Below are the code and all the weights of a small trained network. Each question names an input and a class and asks about switching units off, where a switched-off unit gives its printed mean instead of its output.

import numpy as np


def w(rows, s, z=0):
    codes = np.array(rows[::2]) - 128.0
    scale = np.full(codes.shape[1], s)
    scale[-1] = z or s
    return codes * scale


def norm(h):
    return h / np.sqrt((h * h).mean(-1, keepdims=True) + 1e-5)


def f(y):
    return y / 2 * (1 + np.tanh(0.7978845608 * (y + 0.044715 * y**3)))


def log_softmax(a):
    a = a - a.max(-1, keepdims=True)
    return a - np.log(np.exp(a).sum(-1, keepdims=True))


def net(x, mask):
    res = np.array(x, float).reshape(1, 8) / 4 @ E
    u = 0
    for l in range(4):
        y = f(norm(res) @ A[l][:, :-1].T + A[l][:, -1])
        res = res + np.where(mask[u : u + 3], y, B[l][:, -1]) @ B[l][:, :-1]
        u += 3
    return log_softmax(norm(res)[-1] @ U[:, :-1].T + U[:, -1])


A, B = {}, {}
E = w([
[130,93,47,127,151,63,183,110,120],'x0',
[143,166,161,82,203,138,164,153,132],'x1',
[134,122,109,85,118,109,151,112,109],'x2',
[165,89,9,164,133,210,148,130,180],'x3',
[124,95,109,191,123,90,124,114,129],'x4',
[42,110,127,157,144,190,130,135,193],'x5',
[160,144,127,125,148,214,57,144,125],'x6',
[97,67,138,158,124,134,6,169,102],'x7',
],0.0024)
A[0] = w([
[230,150,86,167,8,92,118,83,3,4],'0.n1',
[84,77,26,194,131,150,194,106,190,88],'0.n2',
[71,175,212,74,105,27,158,100,146,74],'0.n3',
],0.0032,0.0018)
B[0] = w([
[155,112,128,131,43,94,82,119,201,156],'0.n1',
[31,84,109,102,185,123,140,45,153,248],'0.n2',
[171,78,184,163,81,126,193,52,3,217],'0.n3',
],0.0053,0.0014)
A[1] = w([
[100,80,44,125,160,35,199,52,156,26],'1.n1',
[53,153,145,156,120,211,64,141,170,7],'1.n2',
[86,66,197,121,170,97,3,157,64,116],'1.n3',
],0.0039,0.0013)
B[1] = w([
[52,38,34,62,153,182,145,153,121,240],'1.n1',
[157,89,253,118,124,248,157,82,163,205],'1.n2',
[197,148,136,190,190,50,115,244,93,251],'1.n3',
],0.0045,0.0021)
A[2] = w([
[213,187,220,160,105,26,62,108,170,113],'2.n1',
[99,252,240,57,139,126,96,156,141,139],'2.n2',
[165,252,1,14,167,169,202,94,191,2],'2.n3',
],0.0027,0.00088)
B[2] = w([
[45,101,3,154,84,124,178,133,203,255],'2.n1',
[137,11,74,127,105,80,138,92,128,228],'2.n2',
[191,212,64,161,215,67,122,135,142,211],'2.n3',
],0.0047,0.0011)
A[3] = w([
[170,85,136,88,65,138,12,162,133,60],'3.n1',
[179,253,90,105,170,183,190,113,145,2],'3.n2',
[110,140,191,87,82,69,201,91,22,15],'3.n3',
],0.0047,0.00085)
B[3] = w([
[143,217,89,13,78,178,198,111,23,194],'3.n1',
[176,152,140,166,129,61,57,147,208,181],'3.n2',
[98,253,213,171,114,132,221,8,213,252],'3.n3',
],0.0055,0.0027)
U = w([
[31,45,17,81,192,113,166,64,144,249],'0',
[217,207,84,147,197,63,77,135,206,36],'1',
[145,166,45,88,7,89,108,102,75,59],'2',
[77,77,217,178,136,220,99,94,190,97],'3',
[176,169,168,58,135,210,102,187,30,28],'4',
[124,118,160,211,155,35,86,224,43,82],'5',
[102,212,229,171,98,58,220,24,133,249],'6',
],0.011,0.0013)

Each question gives the input, the list of numbers given to net, and the class t.
The units are the neurons (one row each of A and B). Each row of codes is followed by its name. A weight is (code - 128) times the scale printed after its matrix; where a second scale follows, it is the last column's (A, B and U).
mask holds one flag per neuron, layer by layer. A switched-off neuron (its flag False) gives its mean, the last column of its row in B, instead of its output. The means were averaged over made-up inputs and are rounded, as every weight is.
A unit's drop is (log p(t) with every unit on - log p(t) with that unit switched off) / (log p(t) with every unit on - log p(t) with every unit switched off).
The circuit of an input: a set's keep is (log p(t) with only the set's units on - log p(t) with every unit switched off) / (log p(t) with every unit on - log p(t) with every unit switched off). Starting from all 12 units, units are removed one at a time, each time the one whose removal leaves the highest keep (on an exact tie, the one counted first), for as long as the keep stays at least 0.8.
circuit, biggest first: the units of the circuit, biggest drop first
unit that matters most: the unit with the biggest drop
top k neurons: the k neurons with the biggest drops, biggest first
k most important neurons of layer l: the k neurons of layer l with the biggest drops, biggest first
drop of u: that unit's drop, to one decimal
input [1,3,2,5,-1,-5,-1,3], class 1: circuit, biggest first -> (0.n3 2.n2)
input [-8,-5,4,-4,7,-3,3,5], class 2: unit that matters most -> 3.n1
input [8,6,6,2,-2,-4,-1,-5], class 1: circuit, biggest first -> (2.n3 3.n2)
input [-4,-7,0,-3,7,-6,8,3], class 2: top 4 neurons -> (3.n1 0.n1 2.n1 1.n1)
input [6,7,2,2,4,-7,2,-7], class 1: circuit, biggest first -> (3.n2 2.n3)
input [-5,-7,-1,-2,1,4,0,8], class 4: top 2 neurons -> (3.n1 1.n2)
input [0,-5,-6,-2,-4,-1,6,-4], class 2: top 3 neurons -> (0.n2 1.n1 2.n2)
input [8,6,-4,6,-7,-6,-6,-7], class 1: top 2 neurons -> (2.n3 3.n2)
input [-6,2,5,4,0,-3,-4,1], class 2: circuit, biggest first -> (0.n1 3.n3)
input [-7,-5,0,6,5,-1,-3,-1], class 0: top 3 neurons -> (0.n2 3.n3 1.n1)
input [-3,-8,-7,5,7,-5,2,7], class 2: top 2 neurons -> (3.n1 0.n1)
input [6,-6,8,7,-3,-5,7,-6], class 1: top 4 neurons -> (2.n3 3.n2 0.n3 2.n2)
input [-7,-2,-6,4,-6,7,-6,-7], class 3: circuit, biggest first -> (3.n3 3.n1)
input [-1,-3,3,-3,3,-6,0,8], class 2: circuit, biggest first -> (3.n1)
input [-6,0,8,-2,8,-1,7,7], class 4: top 3 neurons -> (3.n1 1.n2 0.n3)
input [-4,7,-7,2,-4,0,-7,8], class 5: 2 most important neurons of layer 1 -> (1.n3 1.n1)
input [4,-6,-1,-5,7,5,1,-5], class 0: top 2 neurons -> (1.n1 0.n2)
input [-3,7,-3,8,-4,2,-3,2], class 1: 2 most important neurons of layer 3 -> (3.n2 3.n3)
input [0,0,6,7,-5,-2,8,0], class 1: drop of 3.n1 -> 0.0
input [8,-5,1,-6,-1,2,3,3], class 5: drop of 1.n3 -> 1.8
input [-7,0,-7,4,-7,-3,5,-6], class 1: drop of 2.n3 -> 0.1
input [8,-6,1,-4,4,-3,6,-3], class 2: unit that matters most -> 0.n1
